[1.04 0.43 -0.04 2.13 2.17 -7.23 -0.22 -1.62 -0.09 4.61 -5.47 -1.68 -4.63 2.40]
[0.24 0.12 -0.46 -0.94 1.02 -1.68 -0.65 -1.12 -0.09 -0.61 -1.07 -0.47 -1.02 -0.45]
[0.31 0.37 0.90 -0.69 1.02 -0.03 -0.22 -0.25 -0.38 -0.50 -0.01 -0.53 -1.02 -0.23]
[0.31 -2.97 1.82 -2.67 -6.02 -3.10 -2.49 -1.22 -4.53 -3.48 -4.37 0.83 -1.03 -5.44]
[1.11 -0.08 1.00 0.69 2.08 -3.10 2.65 -0.30 0.80 -0.50 1.42 -0.53 -0.54 -0.23]
[6.83 1.23 3.30 -0.02 2.85 -4.10 2.73 -1.24 -1.73 -3.63 -1.92 -1.68 -1.02 -0.23]
->
[6.83 1.23 3.30 -0.02 2.85 -4.10 2.73 -1.24 -1.73 -3.63 -1.92 -1.68 -1.02 -0.23]
[1.11 -0.08 1.00 0.69 2.08 -3.10 2.65 -0.30 0.80 -0.50 1.42 -0.53 -0.54 -0.23]
[0.31 -2.97 1.82 -2.67 -6.02 -3.10 -2.49 -1.22 -4.53 -3.48 -4.37 0.83 -1.03 -5.44]
[0.31 0.37 0.90 -0.69 1.02 -0.03 -0.22 -0.25 -0.38 -0.50 -0.01 -0.53 -1.02 -0.23]
[0.24 0.12 -0.46 -0.94 1.02 -1.68 -0.65 -1.12 -0.09 -0.61 -1.07 -0.47 -1.02 -0.45]
[1.04 0.43 -0.04 2.13 2.17 -7.23 -0.22 -1.62 -0.09 4.61 -5.47 -1.68 -4.63 2.40]

[-4.29 -6.44 4.92 0.80 -1.01 -0.96 -5.08]
[-4.75 -7.09 5.36 0.88 -1.09 -1.02 -5.57]
[-5.94 -8.95 6.79 1.26 -1.50 -1.38 -7.04]
[-2.73 -4.06 3.03 0.53 -0.60 -0.53 -3.19]
[-3.92 -5.82 4.45 0.72 -0.86 -0.78 -4.59]
[-4.83 -7.19 5.52 0.48 -0.74 -0.69 -5.74]
[-5.65 -8.41 6.45 0.78 -1.05 -0.98 -6.69]
[-5.07 -7.57 5.81 0.48 -0.82 -0.76 -6.02]
->
[-5.07 -7.57 5.81 0.48 -0.82 -0.76 -6.02]
[-5.65 -8.41 6.45 0.78 -1.05 -0.98 -6.69]
[-4.83 -7.19 5.52 0.48 -0.74 -0.69 -5.74]
[-3.92 -5.82 4.45 0.72 -0.86 -0.78 -4.59]
[-2.73 -4.06 3.03 0.53 -0.60 -0.53 -3.19]
[-5.94 -8.95 6.79 1.26 -1.50 -1.38 -7.04]
[-4.75 -7.09 5.36 0.88 -1.09 -1.02 -5.57]
[-4.29 -6.44 4.92 0.80 -1.01 -0.96 -5.08]

[2.12 -1.68 -1.54 1.21 1.31 1.46]
[6.97 -5.53 -5.28 3.95 4.11 4.78]
[-3.35 3.35 -2.46 2.22 2.38 -3.28]
[-4.42 4.65 -3.35 2.95 2.86 -4.36]
[4.58 -3.48 -3.58 2.65 2.58 3.11]
->
[4.58 -3.48 -3.58 2.65 2.58 3.11]
[-4.42 4.65 -3.35 2.95 2.86 -4.36]
[-3.35 3.35 -2.46 2.22 2.38 -3.28]
[6.97 -5.53 -5.28 3.95 4.11 4.78]
[2.12 -1.68 -1.54 1.21 1.31 1.46]

[1.15 1.51 -8.43 1.59 -0.18]
[6.47 6.99 -1.63 5.94 8.23]
[-6.76 -5.88 1.42 -7.45 -4.41]
[-3.98 -6.45 1.20 -5.37 -6.08]
->
[-3.98 -6.45 1.20 -5.37 -6.08]
[-6.76 -5.88 1.42 -7.45 -4.41]
[6.47 6.99 -1.63 5.94 8.23]
[1.15 1.51 -8.43 1.59 -0.18]

[-5.53 3.19 2.59]
[-5.29 4.84 1.01]
[-6.58 1.08 5.95]
[0.97 -5.57 5.74]
[-4.79 3.12 3.05]
[-4.33 -2.56 7.47]
[-4.27 6.39 -2.27]
[-6.66 0.36 6.54]
[-4.96 5.05 -0.21]
[-2.82 -3.28 7.23]
->
[-2.82 -3.28 7.23]
[-4.96 5.05 -0.21]
[-6.66 0.36 6.54]
[-4.27 6.39 -2.27]
[-4.33 -2.56 7.47]
[-4.79 3.12 3.05]
[0.97 -5.57 5.74]
[-6.58 1.08 5.95]
[-5.29 4.84 1.01]
[-5.53 3.19 2.59]

[-4.95 0.37 -2.14 2.04]
[-4.98 0.74 0.08 8.50]
[-5.03 4.74 -1.39 0.85]
[1.28 2.47 3.53 1.26]
[-4.36 1.19 -1.99 -0.03]
[-5.90 -3.26 -2.06 4.66]
[-5.49 -1.71 -4.76 2.91]
[-4.17 0.14 -3.46 0.67]
[-7.15 2.95 -0.12 3.55]
->
[-7.15 2.95 -0.12 3.55]
[-4.17 0.14 -3.46 0.67]
[-5.49 -1.71 -4.76 2.91]
[-5.90 -3.26 -2.06 4.66]
[-4.36 1.19 -1.99 -0.03]
[1.28 2.47 3.53 1.26]
[-5.03 4.74 -1.39 0.85]
[-4.98 0.74 0.08 8.50]
[-4.95 0.37 -2.14 2.04]
